Below are the code and all the weights of a small trained network. Each question names an input and a class and asks about switching units off, where a switched-off unit gives its printed mean instead of its output.

import numpy as np


def w(rows, s, z=0):
    codes = np.array(rows[::2]) - 128.0
    scale = np.full(codes.shape[1], s)
    scale[-1] = z or s
    return codes * scale


def f(y):
    return np.maximum(y, 0)


def log_softmax(a):
    a = a - a.max(-1, keepdims=True)
    return a - np.log(np.exp(a).sum(-1, keepdims=True))


def net(x, mask):
    res = np.array(x, float).reshape(1, 3) / 4 @ E
    y = f(res @ A[0][:, :-1].T + A[0][:, -1])
    res = res + np.where(mask, y, B[0][:, -1]) @ B[0][:, :-1]
    return log_softmax(res[-1] @ U[:, :-1].T + U[:, -1])


A, B = {}, {}
E = w([
[72,246,2,89],'x0',
[253,69,81,42],'x1',
[221,254,191,133],'x2',
],0.0065)
A[0] = w([
[137,65,226,140,110],'N0',
[121,167,54,128,99],'N1',
[138,184,183,146,113],'N2',
[173,99,79,110,109],'N3',
[180,179,173,141,163],'N4',
[16,176,200,178,97],'N5',
[175,196,169,127,74],'N6',
[115,113,109,126,254],'N7',
[122,164,124,99,147],'N8',
[188,179,146,125,77],'N9',
[103,168,43,108,97],'N10',
[83,77,100,120,85],'N11',
[104,164,74,106,86],'N12',
[206,130,92,114,119],'N13',
[229,86,59,80,92],'N14',
[134,79,194,130,78],'N15',
[54,4,57,144,107],'N16',
[93,91,118,105,95],'N17',
],0.013,0.0094)
B[0] = w([
[171,98,110,198,222],'N0',
[156,112,104,174,191],'N1',
[128,136,91,82,186],'N2',
[93,96,123,128,179],'N3',
[175,130,129,73,222],'N4',
[54,35,121,122,228],'N5',
[124,160,34,106,184],'N6',
[196,83,254,74,254],'N7',
[157,123,141,136,177],'N8',
[118,151,71,94,175],'N9',
[160,115,104,190,207],'N10',
[128,140,63,109,163],'N11',
[155,108,93,171,179],'N12',
[92,92,131,124,196],'N13',
[51,76,105,146,231],'N14',
[141,126,69,185,177],'N15',
[146,177,68,62,237],'N16',
[128,143,90,111,152],'N17',
],0.036,0.0092)
U = w([
[120,167,62,63,110],'0',
[156,122,92,210,101],'1',
[2,95,114,122,100],'2',
[134,148,180,100,254],'3',
[85,173,135,150,99],'4',
[78,186,134,135,95],'5',
],0.012,0.0087)

Each question gives the input, the list of numbers given to net, and the class t.
The units are the neurons (one row each of A and B). Each row of codes is followed by its name. A weight is (code - 128) times the scale printed after its matrix; where a second scale follows, it is the last column's (A, B and U).
mask holds one flag per neuron, in row order. A switched-off neuron (its flag False) gives its mean, the last column of its row in B, instead of its output. The means were averaged over made-up inputs and are rounded, as every weight is.
A unit's drop is (log p(t) with every unit on - log p(t) with that unit switched off) / (log p(t) with every unit on - log p(t) with every unit switched off).
The circuit of an input: a set's keep is (log p(t) with only the set's units on - log p(t) with every unit switched off) / (log p(t) with every unit on - log p(t) with every unit switched off). Starting from the 12 units with the biggest drops (on a tie, the unit counted first), units are removed one at a time, each time the one whose removal leaves the highest keep (on an exact tie, the one counted first), for as long as the keep stays at least 0.8.
units of the circuit, in order: the units of the circuit, biggest drop first
unit that matters most: the unit with the biggest drop
k most important neurons: the k neurons with the biggest drops, biggest first
drop of u: that unit's drop, to one decimal
input [-1,-2,3], class 3: unit that matters most => N16
input [4,4,-3], class 1: 2 most important neurons => (N5; N10)
input [6,1,-5], class 1: 3 most important neurons => (N10; N1; N12)
input [3,5,4], class 2: 2 most important neurons => (N14; N16)
input [3,3,-1], class 3: 2 most important neurons => (N5; N0)
input [3,-6,-7], class 0: 2 most important neurons => (N16; N14)
input [-2,-6,5], class 2: 2 most important neurons => (N5; N16)
input [5,-6,1], class 2: 3 most important neurons => (N5; N0; N15)
input [6,-7,2], class 2: 2 most important neurons => (N5; N0)
input [-3,-3,1], class 3: 2 most important neurons => (N14; N10)
input [-3,-5,6], class 0: 2 most important neurons => (N4; N14)
input [8,-8,1], class 1: 2 most important neurons => (N10; N1)
input [-5,6,-5], class 2: 3 most important neurons => (N14; N4; N3)
input [4,-5,-7], class 0: units of the circuit, in order => (N16)
input [6,7,-2], class 2: 2 most important neurons => (N14; N0)
input [-7,8,6], class 2: 4 most important neurons => (N14; N13; N10; N16)
input [4,1,1], class 1: drop of N16 => 0.2
input [-4,8,5], class 2: drop of N14 => 0.7
input [8,4,-5], class 1: drop of N10 => 0.3
input [0,-2,-3], class 3: unit that matters most => N6
input [6,-4,-3], class 1: drop of N13 => 0.0
